Below is a small trained network, with its code and all its weights. Each question gives an input and a target symbol and asks what happens when units are switched off, that is, made to give their printed mean instead of their output.

import numpy as np


def w(rows, s, z=0):
    codes = np.array(rows[::2]) - 128.0
    scale = np.full(codes.shape[1], s)
    scale[-1] = z or s
    return codes * scale


def f(y):
    return y / 2 * (1 + np.tanh(0.7978845608 * (y + 0.044715 * y**3)))


def softmax(a):
    e = np.exp(a - a.max(-1, keepdims=True))
    return e / e.sum(-1, keepdims=True)


def log_softmax(a):
    a = a - a.max(-1, keepdims=True)
    return a - np.log(np.exp(a).sum(-1, keepdims=True))


def net(x, mask):
    ids = ['ΘΠΣΨΩαελμτφ'.index(c) for c in x.split()]
    T = len(ids)
    res = E[ids] + P[:T]
    u = 0
    for l in range(3):
        q, k, v = (res @ M[l].T for M in (Q, K, V))
        z = softmax(np.where(np.tri(T) > 0, q @ k.T / 4**0.5, -1e9)) @ v
        res = res + np.where(mask[u], z, O[l][:, -1]) @ O[l][:, :-1]
        u += 1
        y = f(res @ A[l][:, :-1].T + A[l][:, -1])
        res = res + np.where(mask[u : u + 8], y, B[l][:, -1]) @ B[l][:, :-1]
        u += 8
    return log_softmax(res[-1] @ U[:, :-1].T + U[:, -1])


Q, K, V, O, A, B = {}, {}, {}, {}, {}, {}
E = w([
[101,140,140],'Θ',
[107,142,135],'Π',
[73,75,18],'Σ',
[210,33,156],'Ψ',
[39,122,100],'Ω',
[88,129,142],'α',
[82,116,42],'ε',
[55,123,122],'λ',
[249,122,69],'μ',
[184,77,43],'τ',
[2,173,158],'φ',
],0.0096)
P = w([
[86,246,87],'0',
[124,139,142],'1',
[130,124,156],'2',
[143,125,168],'3',
[137,118,165],'4',
[134,110,171],'5',
[129,106,171],'6',
[126,101,170],'7',
[125,100,172],'8',
],0.011)
Q[0] = w([
[136,64,66],'0.h1',
[49,140,120],'0.h1',
[122,210,154],'0.h1',
[114,1,98],'0.h1',
],0.0085)
K[0] = w([
[113,159,11],'0.h1',
[159,150,174],'0.h1',
[124,189,155],'0.h1',
[176,146,88],'0.h1',
],0.011)
V[0] = w([
[1,102,128],'0.h1',
[63,210,40],'0.h1',
[117,178,244],'0.h1',
[126,231,13],'0.h1',
],0.0075)
O[0] = w([
[92,127,167,137],'0.h1',
[166,134,157,229],'0.h1',
[1,178,107,25],'0.h1',
[166,182,118,251],'0.h1',
],0.0089,0.0016)
A[0] = w([
[81,143,190,149],'0.n1',
[172,104,66,146],'0.n2',
[126,116,203,194],'0.n3',
[10,132,151,145],'0.n4',
[136,123,131,2],'0.n5',
[109,43,173,149],'0.n6',
[88,132,149,46],'0.n7',
[230,139,124,179],'0.n8',
],0.012,0.0062)
B[0] = w([
[225,158,61,154],'0.n1',
[26,90,159,184],'0.n2',
[212,150,125,200],'0.n3',
[245,116,82,177],'0.n4',
[138,91,81,102],'0.n5',
[155,184,229,207],'0.n6',
[254,86,50,112],'0.n7',
[90,57,107,254],'0.n8',
],0.0085,0.0064)
Q[1] = w([
[109,167,144],'1.h1',
[94,158,147],'1.h1',
[217,252,254],'1.h1',
[192,236,197],'1.h1',
],0.0057)
K[1] = w([
[144,203,142],'1.h1',
[151,85,141],'1.h1',
[188,187,255],'1.h1',
[215,83,186],'1.h1',
],0.0064)
V[1] = w([
[172,98,107],'1.h1',
[163,2,156],'1.h1',
[177,112,214],'1.h1',
[140,250,155],'1.h1',
],0.0077)
O[1] = w([
[89,207,9,181],'1.h1',
[64,252,198,252],'1.h1',
[17,156,202,224],'1.h1',
[99,40,29,76],'1.h1',
],0.0046,0.0035)
A[1] = w([
[149,94,139,3],'1.n1',
[88,254,122,131],'1.n2',
[76,87,116,15],'1.n3',
[179,117,150,48],'1.n4',
[120,93,129,55],'1.n5',
[192,99,107,90],'1.n6',
[97,153,41,46],'1.n7',
[184,116,64,77],'1.n8',
],0.0094,0.0046)
B[1] = w([
[203,103,55,9],'1.n1',
[199,100,3,242],'1.n2',
[217,151,83,46],'1.n3',
[218,77,58,132],'1.n4',
[128,153,139,42],'1.n5',
[140,211,163,181],'1.n6',
[117,2,162,86],'1.n7',
[77,155,186,223],'1.n8',
],0.007,0.0011)
Q[2] = w([
[2,157,189],'2.h1',
[176,29,106],'2.h1',
[198,23,117],'2.h1',
[184,234,67],'2.h1',
],0.0057)
K[2] = w([
[74,102,255],'2.h1',
[93,198,165],'2.h1',
[163,78,53],'2.h1',
[237,119,112],'2.h1',
],0.0092)
V[2] = w([
[76,186,149],'2.h1',
[99,43,212],'2.h1',
[75,139,203],'2.h1',
[244,53,3],'2.h1',
],0.0043)
O[2] = w([
[133,115,69,125],'2.h1',
[1,147,155,251],'2.h1',
[62,167,130,217],'2.h1',
[161,133,172,1],'2.h1',
],0.0085,0.00099)
A[2] = w([
[224,108,55,104],'2.n1',
[171,105,60,137],'2.n2',
[202,120,119,81],'2.n3',
[124,2,112,116],'2.n4',
[197,163,231,79],'2.n5',
[57,183,45,200],'2.n6',
[83,109,106,253],'2.n7',
[69,84,46,181],'2.n8',
],0.0091,0.0051)
B[2] = w([
[41,153,141,217],'2.n1',
[43,137,89,157],'2.n2',
[90,206,108,177],'2.n3',
[195,138,113,149],'2.n4',
[154,90,22,254],'2.n5',
[254,62,166,182],'2.n6',
[145,176,227,241],'2.n7',
[251,99,156,174],'2.n8',
],0.0078,0.0045)
U = w([
[127,126,109,46],'Θ',
[104,107,158,202],'Π',
[128,140,118,20],'Σ',
[71,199,165,91],'Ψ',
[137,155,119,76],'Ω',
[136,151,114,75],'α',
[134,144,119,41],'ε',
[120,148,99,169],'λ',
[152,166,131,42],'μ',
[248,108,158,254],'τ',
[107,198,101,59],'φ',
],0.012,0.0044)

Each question gives the input, a string of symbols that net reads in full, and the target symbol t.
The units are the heads (4 rows each of Q, K, V and O) and the neurons (one row each of A and B). Each row of codes is followed by its name. A weight is (code - 128) times the scale printed after its matrix; where a second scale follows, it is the last column's (O, A, B and U).
mask holds one flag per unit, layer by layer, with each layer's heads first. A switched-off unit (its flag False) gives its mean, the last column of its rows in O or B, instead of its output. The means were averaged over made-up inputs and are rounded, as every weight is.
A unit's drop is (log p(t) with every unit on - log p(t) with that unit switched off) / (log p(t) with every unit on - log p(t) with every unit switched off).
The circuit of an input: a set's keep is (log p(t) with only the set's units on - log p(t) with every unit switched off) / (log p(t) with every unit on - log p(t) with every unit switched off). Starting from the 12 units with the biggest drops (on a tie, the unit counted first), units are removed one at a time, each time the one whose removal leaves the highest keep (on an exact tie, the one counted first), for as long as the keep stays at least 0.8.
units of the circuit, in order: the units of the circuit, biggest drop first
most important unit: the unit with the biggest drop
k most important neurons: the k neurons with the biggest drops, biggest first
top k neurons in layer l: the k neurons of layer l with the biggest drops, biggest first
drop when u is switched off: that unit's drop, to one decimal
input Σ φ Θ Π τ Ψ φ λ, target φ: 4 most important neurons => (0.n4; 0.n1; 2.n1; 2.n3)
input Ψ Ψ Σ φ τ λ Ψ τ Ψ, target Ψ: units of the circuit, in order => (1.h1; 2.h1; 0.n6)
input φ ε μ Ψ φ τ Ψ Σ, target τ: units of the circuit, in order => (2.n6; 2.n8; 2.h1)
input τ Ψ φ Ω, target φ: top 3 neurons in layer 0 => (0.n8; 0.n4; 0.n1)
input Θ φ Ψ Θ Ω μ τ Σ Ψ, target Π: most important neuron => (0.n6)
input Π φ Σ, target τ: units of the circuit, in order => (2.n8; 1.h1)
input Ψ τ Ψ, target Π: 2 most important neurons => (0.n4; 0.n1)
input τ φ τ Ψ Ψ Ψ Ψ Ψ ε, target τ: 3 most important neurons => (2.n6; 2.n8; 1.n2)
input τ Σ Ψ τ τ τ τ, target Ψ: top 2 neurons in layer 0 => (0.n2; 0.n1)
input Σ Ψ λ ε Ψ Ψ φ Ω, target φ: 4 most important neurons => (0.n4; 0.n8; 1.n2; 0.n1)
input τ τ Ψ α α Ψ φ τ τ, target Ψ: 2 most important neurons => (0.n8; 0.n2)
input Ψ Σ Π Θ φ Ψ Ψ, target Ψ: 2 most important neurons => (0.n6; 0.n4)
input α λ Ψ ε, target τ: top 2 neurons in layer 0 => (0.n6; 0.n3)
input φ φ Ψ φ φ, target φ: most important unit => 2.n1
input Σ Σ Ψ Σ Σ Σ, target Ψ: top 2 neurons in layer 2 => (2.n5; 2.n7)
input τ Π Σ Ω Ψ Ψ α λ τ, target Π: drop when 0.n1 is switched off => 0.2
input μ λ α φ, target φ: drop when 0.h1 is switched off => 0.3
input Ψ τ μ Ψ Σ Ψ τ Ψ μ, target Π: drop when 1.h1 is switched off => 0.5
input Ψ Σ μ τ Ψ Ψ Ω ε μ, target Π: drop when 0.n2 is switched off => 0.2
input Ψ τ τ ε Σ Ψ ε τ, target Π: most important unit => 1.h1
